Each item is an arrangement of 5 marks. Each symbol rearranges the positions; applied to <1 2 3 4 5> they give: vi <2 3 4 5 1>; ra <1 5 4 3 2>.

In the rows, 51 stands for zero.

Each walk starts at a row, and each symbol moves it to the next item.
Answer with the item's row; about right is enough.
[47,39,22,58,38,56,61,30,25,36,33,41,61,3,61,33,69,30,55,57,53,54,35,51,40,92,44,28,46,38]
vi	[23,62,57,41,57,52,61,25,39,37,67,33,44,43,45,57,45,32,47,64,62,79,89,74,46,72,52,20,63,54]
ra	[64,61,71,45,52,52,45,83,76,69,64,67,53,86,42,61,42,68,54,48,40,36,47,41,66,15,68,77,40,58]
vi	[77,37,36,61,34,46,37,73,57,70,41,65,63,46,60,35,56,68,35,40,28,25,11,27,48,43,56,79,41,39]
vi	[59,34,23,68,30,34,60,40,42,39,32,49,65,17,71,43,58,38,43,58,40,54,29,44,34,74,46,32,43,36]
ra	[70,21,34,58,33,47,44,62,54,45,29,64,70,35,68,48,58,60,42,50,37,21,17,41,36,57,57,64,32,38]
vi	[44,33,18,60,37,50,58,25,35,43,25,40,65,11,67,37,61,41,57,59,55,58,40,50,37,86,42,22,47,41]
vi	[26,68,55,45,53,57,57,20,43,36,69,37,36,39,45,58,44,36,54,60,75,83,84,64,49,71,44,15,61,61]
ra	[68,53,77,43,54,44,43,76,79,72,66,60,47,92,51,68,36,67,50,43,43,26,44,39,67,11,56,89,40,64]
[69,59,61,47,50,44,40,84,62,59,51,58,42,82,44,52,51,66,47,38,38,22,27,41,64,19,65,89,49,57]
vi	[65,30,32,64,29,44,41,64,47,52,28,64,66,35,67,42,60,58,37,52,29,18,13,40,47,60,48,71,33,33]
vi	[45,40,22,61,30,50,61,21,37,37,31,45,66,5,65,37,58,30,49,46,49,50,41,51,36,89,40,29,55,38]
ra	[71,32,39,63,36,41,40,73,54,54,36,56,57,45,55,43,61,65,41,48,27,25,11,36,44,45,56,80,36,50]
ra	[49,39,22,58,37,48,59,24,28,41,27,47,59,11,65,36,59,42,52,54,55,50,39,55,43,82,43,34,54,41]
vi	[23,59,53,41,54,55,59,27,47,40,61,37,42,44,47,58,38,35,58,55,74,85,93,68,54,62,50,12,60,63]
ra	[64,59,74,47,60,51,40,77,72,64,63,59,39,91,43,68,45,65,47,41,39,34,45,39,68,17,62,72,40,62]
vi	[76,26,38,62,41,48,40,73,55,59,34,65,66,52,55,42,66,66,42,46,39,20,15,33,42,40,60,77,45,45]
vi	[67,26,29,69,29,41,51,38,23,36,29,62,67,16,74,35,53,49,39,57,46,37,25,51,40,89,55,36,34,38]
[58,41,22,65,22,40,61,34,40,27,27,49,62,17,75,43,60,42,44,58,39,53,40,51,38,83,54,37,41,39]
ra	[75,23,38,59,35,45,40,66,45,45,31,66,76,45,66,42,58,56,34,50,32,11,20,44,45,57,54,67,36,39]
vi	[55,41,21,69,45,48,60,31,35,45,37,45,61,8,55,33,64,35,52,54,49,56,44,55,40,79,41,31,51,34]
ra	[77,33,47,63,27,41,34,73,67,65,38,71,65,46,50,45,60,59,46,43,30,19,13,30,53,39,59,78,37,42]
vi	[51,24,24,64,33,47,57,31,32,38,30,55,59,19,74,39,66,37,36,59,45,48,24,43,37,85,45,37,44,33]
vi	[27,57,48,49,63,62,61,19,42,31,56,37,46,31,43,38,53,36,55,53,69,85,89,72,39,80,42,16,62,55]
ra	[71,48,69,46,47,42,41,84,66,64,59,59,42,81,57,64,47,66,54,51,36,24,33,41,67,13,59,79,45,46]
ra	[28,58,45,46,60,58,64,18,41,36,64,39,44,23,45,48,52,40,62,53,65,77,91,70,39,81,45,14,62,46]
vi	[33,78,69,33,73,52,53,48,57,59,66,39,32,80,35,59,34,47,71,57,75,78,81,54,59,33,52,44,68,66]
[35,60,41,46,56,62,60,17,44,44,57,35,49,25,48,54,49,37,61,58,63,85,87,64,38,81,45,13,55,50]
vi	[35,75,83,37,71,53,58,43,54,65,71,45,36,71,32,57,39,40,71,47,63,80,88,63,63,29,52,36,67,65]
ra	[33,76,77,39,77,55,50,56,65,58,71,55,34,77,31,61,47,55,65,44,62,71,82,62,57,28,51,55,61,70]
vi	[69,50,68,50,52,46,39,85,69,69,47,65,50,82,55,59,40,63,53,43,37,27,23,44,70,10,50,85,39,53]
vi	[72,30,38,62,29,43,38,59,51,43,31,67,71,35,62,42,61,56,35,51,28,20,12,40,39,53,52,69,28,30]
vi	[47,43,26,60,32,50,61,30,25,39,28,49,58,5,65,36,64,34,56,50,55,56,39,55,34,82,41,25,55,37]
vi	[30,67,58,43,60,53,63,26,43,40,66,40,37,39,39,60,41,32,57,63,69,76,94,68,49,75,41,18,65,57]
vi	[35,76,75,34,74,66,48,54,62,58,79,57,39,81,29,67,46,52,70,46,65,60,87,60,58,28,49,49,70,59]
vi	[65,48,65,55,50,44,46,79,67,71,57,56,50,81,51,57,49,62,48,49,42,27,30,35,71,20,58,89,46,58]
[57,28,15,69,32,37,54,35,28,32,32,43,67,16,71,46,61,34,39,67,48,46,37,42,38,78,46,33,35,37]
vi	[34,61,46,56,64,54,57,12,39,25,60,33,48,29,46,58,46,40,54,59,62,83,77,66,37,85,41,13,52,47]
vi	[27,79,74,36,72,53,60,48,50,60,66,43,31,65,32,57,41,48,69,56,67,73,84,59,59,36,50,48,68,58]
vi	[62,53,71,43,58,47,42,82,77,61,69,62,43,91,47,66,40,56,46,44,45,37,44,45,59,14,63,79,53,61]
vi	[73,29,41,59,39,49,44,68,56,56,34,73,67,49,58,44,67,53,42,45,36,17,4,32,54,41,59,79,42,43]
vi	[51,28,20,72,34,38,49,36,35,28,29,44,56,22,69,37,56,46,47,62,39,45,28,44,39,74,51,28,37,39]
vi	[32,57,44,45,56,62,62,17,35,33,62,37,45,29,46,50,51,33,54,58,63,78,80,63,32,76,45,19,59,58]
vi	[34,75,71,36,76,58,60,49,46,63,64,44,28,73,37,65,35,50,65,52,63,74,88,63,58,36,49,41,74,62]
ra	[44,75,78,33,84,61,50,53,66,66,69,45,38,76,27,61,50,54,63,46,66,66,80,63,62,22,55,54,63,69]
[49,39,30,60,37,44,56,25,25,38,33,49,58,7,70,33,54,32,49,59,56,59,39,51,33,90,43,24,55,39]
ra	[73,32,51,64,32,38,40,73,54,55,31,59,65,52,51,44,62,64,45,38,38,10,7,36,47,49,62,78,43,50]
vi	[56,29,19,71,31,36,51,36,28,40,32,47,64,20,67,44,58,39,46,53,47,41,32,43,31,84,50,40,34,34]
ra	[80,27,35,69,27,37,48,60,57,39,32,61,66,35,63,42,66,51,41,46,31,28,20,44,44,59,51,59,27,40]
ra	[56,28,18,62,38,39,47,30,39,42,28,50,58,18,65,35,52,35,37,60,46,44,24,46,41,82,45,33,42,38]
vi	[26,66,46,43,62,55,56,25,40,33,59,41,45,32,44,43,54,37,53,56,66,81,93,71,50,78,40,18,58,51]
vi	[34,79,68,35,70,58,54,51,54,56,78,33,33,70,38,54,40,46,67,49,63,81,87,62,68,37,51,40,72,59]
ra	[37,77,76,39,79,63,54,55,57,64,72,39,33,73,30,57,44,51,66,42,59,65,76,58,61,28,53,60,55,61]
vi	[63,40,70,53,48,40,35,87,70,68,54,56,44,91,53,57,44,65,41,43,37,32,27,43,60,14,56,85,54,52]
[74,36,32,59,36,32,40,72,55,56,36,60,74,46,62,37,62,69,42,35,29,14,3,37,38,48,58,76,46,39]
vi	[62,25,25,63,25,42,50,34,29,38,31,54,62,11,73,37,55,39,37,61,45,51,30,48,39,79,46,36,36,40]
ra	[77,23,27,68,37,46,38,69,53,43,36,69,69,39,61,43,65,60,37,49,31,15,14,36,39,60,53,68,34,37]
ra	[55,26,21,65,24,37,55,34,31,41,27,51,65,11,75,36,55,43,41,58,43,43,30,52,50,82,52,43,35,40]
ra	[71,26,37,62,34,47,41,58,46,40,38,63,72,36,69,49,61,58,31,56,32,22,11,45,47,57,51,64,33,32]
ra	[61,25,9,73,30,38,59,35,38,44,26,52,63,13,73,32,59,38,47,57,49,43,28,46,29,83,51,34,41,36]
vi	[29,62,35,48,57,69,58,16,39,34,58,42,46,32,44,51,51,44,53,50,69,76,81,70,42,78,45,16,56,60]
ra	[70,48,66,53,50,39,39,80,64,69,59,61,44,80,52,61,49,60,45,46,44,27,27,37,66,11,61,81,54,53]
ra	[32,63,51,50,52,61,67,16,41,40,53,36,46,21,48,45,54,38,57,60,68,85,86,66,37,74,44,9,55,60]
[58,27,26,71,32,44,58,39,34,39,25,54,62,12,73,36,59,42,46,51,50,49,26,41,34,76,48,33,40,32]
vi	[32,58,45,43,50,58,57,18,40,30,54,41,42,26,41,42,46,42,51,56,72,73,89,63,40,78,47,15,60,49]
vi	[35,76,75,38,66,55,54,46,52,59,67,37,29,76,36,52,38,44,62,53,71,73,84,67,60,23,47,42,70,70]
vi	[67,55,74,33,51,51,40,82,74,67,65,61,50,91,49,67,43,57,42,48,44,33,35,44,62,11,62,79,48,55]
ra	[30,65,52,33,55,57,61,23,35,39,59,41,44,48,45,60,39,40,50,62,67,86,102,66,49,61,41,21,59,55]
ra	[60,46,77,43,59,53,33,88,76,66,61,62,42,92,52,63,39,69,48,48,53,36,41,34,66,15,59,76,43,56]
vi	[69,38,47,66,43,43,39,65,54,55,36,64,75,49,61,49,67,57,44,42,33,19,7,39,47,51,63,84,41,44]
vi	[54,31,24,67,24,42,50,36,28,36,27,50,64,17,72,47,57,32,40,68,45,46,32,46,41,89,46,39,34,37]
ra	[74,25,40,67,30,45,44,65,55,43,39,67,68,32,69,41,64,55,36,45,28,23,6,35,39,60,51,66,35,32]
[31,74,66,34,68,55,54,50,55,68,66,39,41,76,37,60,47,51,58,47,66,73,90,65,61,39,48,43,66,69]
ra	[34,74,81,37,78,62,45,57,63,60,79,49,41,77,29,57,41,54,66,45,61,55,84,60,66,16,53,52,69,67]
vi	[67,52,73,52,47,43,47,73,62,67,59,59,48,91,56,56,48,71,50,38,36,30,30,34,61,16,62,86,42,60]
vi	[71,25,35,63,30,48,47,58,51,46,33,64,77,34,67,39,60,54,37,41,29,26,17,34,38,58,53,63,28,44]
vi	[48,35,24,60,42,48,59,27,24,35,30,56,56,13,66,36,55,37,60,55,52,60,46,53,42,83,44,28,54,43]
ra	[74,35,42,60,39,41,39,71,55,65,42,61,69,45,54,47,55,56,39,47,33,16,11,34,48,42,49,81,37,41]
ra	[47,39,25,59,41,51,57,25,23,34,34,45,53,5,65,35,61,39,54,57,47,54,45,52,32,90,38,30,51,37]
vi	[28,68,49,43,63,60,65,33,39,43,65,38,39,41,62,52,41,32,58,62,65,79,91,70,45,75,41,19,60,50]
ra	[68,67,73,44,54,56,42,83,73,62,58,64,55,85,42,73,34,67,45,42,39,42,47,41,67,14,56,82,40,52]
[72,22,36,61,32,51,41,69,45,44,30,76,69,38,66,47,64,61,40,51,32,24,8,32,44,49,57,66,36,38]
ra	[57,33,23,66,28,40,59,32,35,41,32,51,73,24,65,40,59,29,45,56,44,46,35,46,41,76,48,40,39,46]
ra	[79,19,31,61,36,44,34,56,45,51,32,66,62,36,68,38,63,64,36,46,28,23,8,36,38,57,60,72,31,36]
vi	[44,43,25,61,33,49,63,27,24,36,27,53,64,6,63,28,64,36,55,59,55,53,43,48,42,90,44,34,57,42]
ra	[64,29,51,69,36,47,36,73,56,54,39,62,69,52,52,46,66,72,48,42,36,24,8,37,46,43,55,83,42,39]
vi	[58,24,22,63,26,44,60,33,33,43,24,59,60,20,71,42,60,41,34,59,54,44,26,46,42,73,48,38,42,31]
ra	[70,26,26,67,37,41,46,51,55,45,35,65,67,41,62,53,59,52,34,49,28,21,8,33,46,60,53,66,34,39]
vi	[52,40,18,62,39,55,61,27,31,42,25,44,58,11,65,40,70,41,50,57,60,51,41,56,35,84,37,28,53,36]
ra	[74,36,39,63,46,47,43,74,60,51,45,72,68,50,56,48,67,68,42,48,41,21,10,35,48,44,49,68,40,37]
[28,70,53,44,62,56,64,27,45,38,57,38,34,37,41,55,46,44,54,60,64,83,95,61,56,71,53,17,55,58]
vi	[47,74,83,37,75,64,46,62,61,52,68,55,38,71,29,58,46,57,63,46,70,60,76,60,61,30,56,66,60,66]
vi	[66,52,67,49,53,48,48,80,63,74,53,60,53,87,49,59,49,62,40,39,46,23,24,46,63,16,62,83,51,47]
ra	[31,59,37,48,51,58,57,20,41,28,58,36,48,27,52,48,56,40,61,56,60,81,89,70,39,73,48,21,59,50]
vi	[31,82,71,38,73,62,60,48,55,65,70,43,35,71,36,59,40,48,63,47,66,82,78,67,56,29,56,38,70,67]
vi	[58,54,74,43,58,49,40,79,74,62,69,60,49,90,47,67,37,65,47,43,46,33,41,44,62,12,64,85,44,61]
vi	[74,32,44,56,33,40,44,78,57,56,37,75,58,48,57,40,64,66,41,36,33,19,6,34,48,45,54,78,45,44]
vi	[48,36,23,76,25,41,58,42,28,37,30,53,63,23,70,48,58,40,36,52,48,50,38,47,36,75,49,47,37,36]
vi	[35,56,46,42,51,58,61,21,44,31,53,43,55,29,44,47,44,46,61,60,73,82,87,65,40,75,39,18,56,53]
[23,59,48,45,58,58,60,17,42,31,63,42,44,26,43,46,49,40,54,52,66,77,96,67,36,78,50,18,57,52]
ra	[65,49,65,50,52,49,47,84,59,67,49,62,43,75,45,64,45,65,46,42,35,24,24,34,67,10,62,84,49,55]
vi	[76,19,38,58,36,40,42,58,59,41,33,67,62,43,57,53,72,56,38,52,28,17,15,46,36,57,57,65,33,35]
vi	[54,40,24,63,36,48,54,24,32,36,35,43,62,12,62,37,68,34,53,58,57,64,46,60,40,89,40,29,49,41]
vi	[27,70,60,44,61,57,68,25,41,41,66,40,25,45,47,55,38,35,55,66,60,74,83,68,55,65,42,25,57,50]
ra	[53,53,77,51,59,54,41,79,75,66,65,57,48,88,45,73,42,66,46,46,41,38,41,47,58,19,57,79,42,50]
ra	[25,75,57,49,57,49,61,32,48,40,61,35,46,48,46,54,44,39,61,60,65,88,92,68,55,67,39,16,60,53]
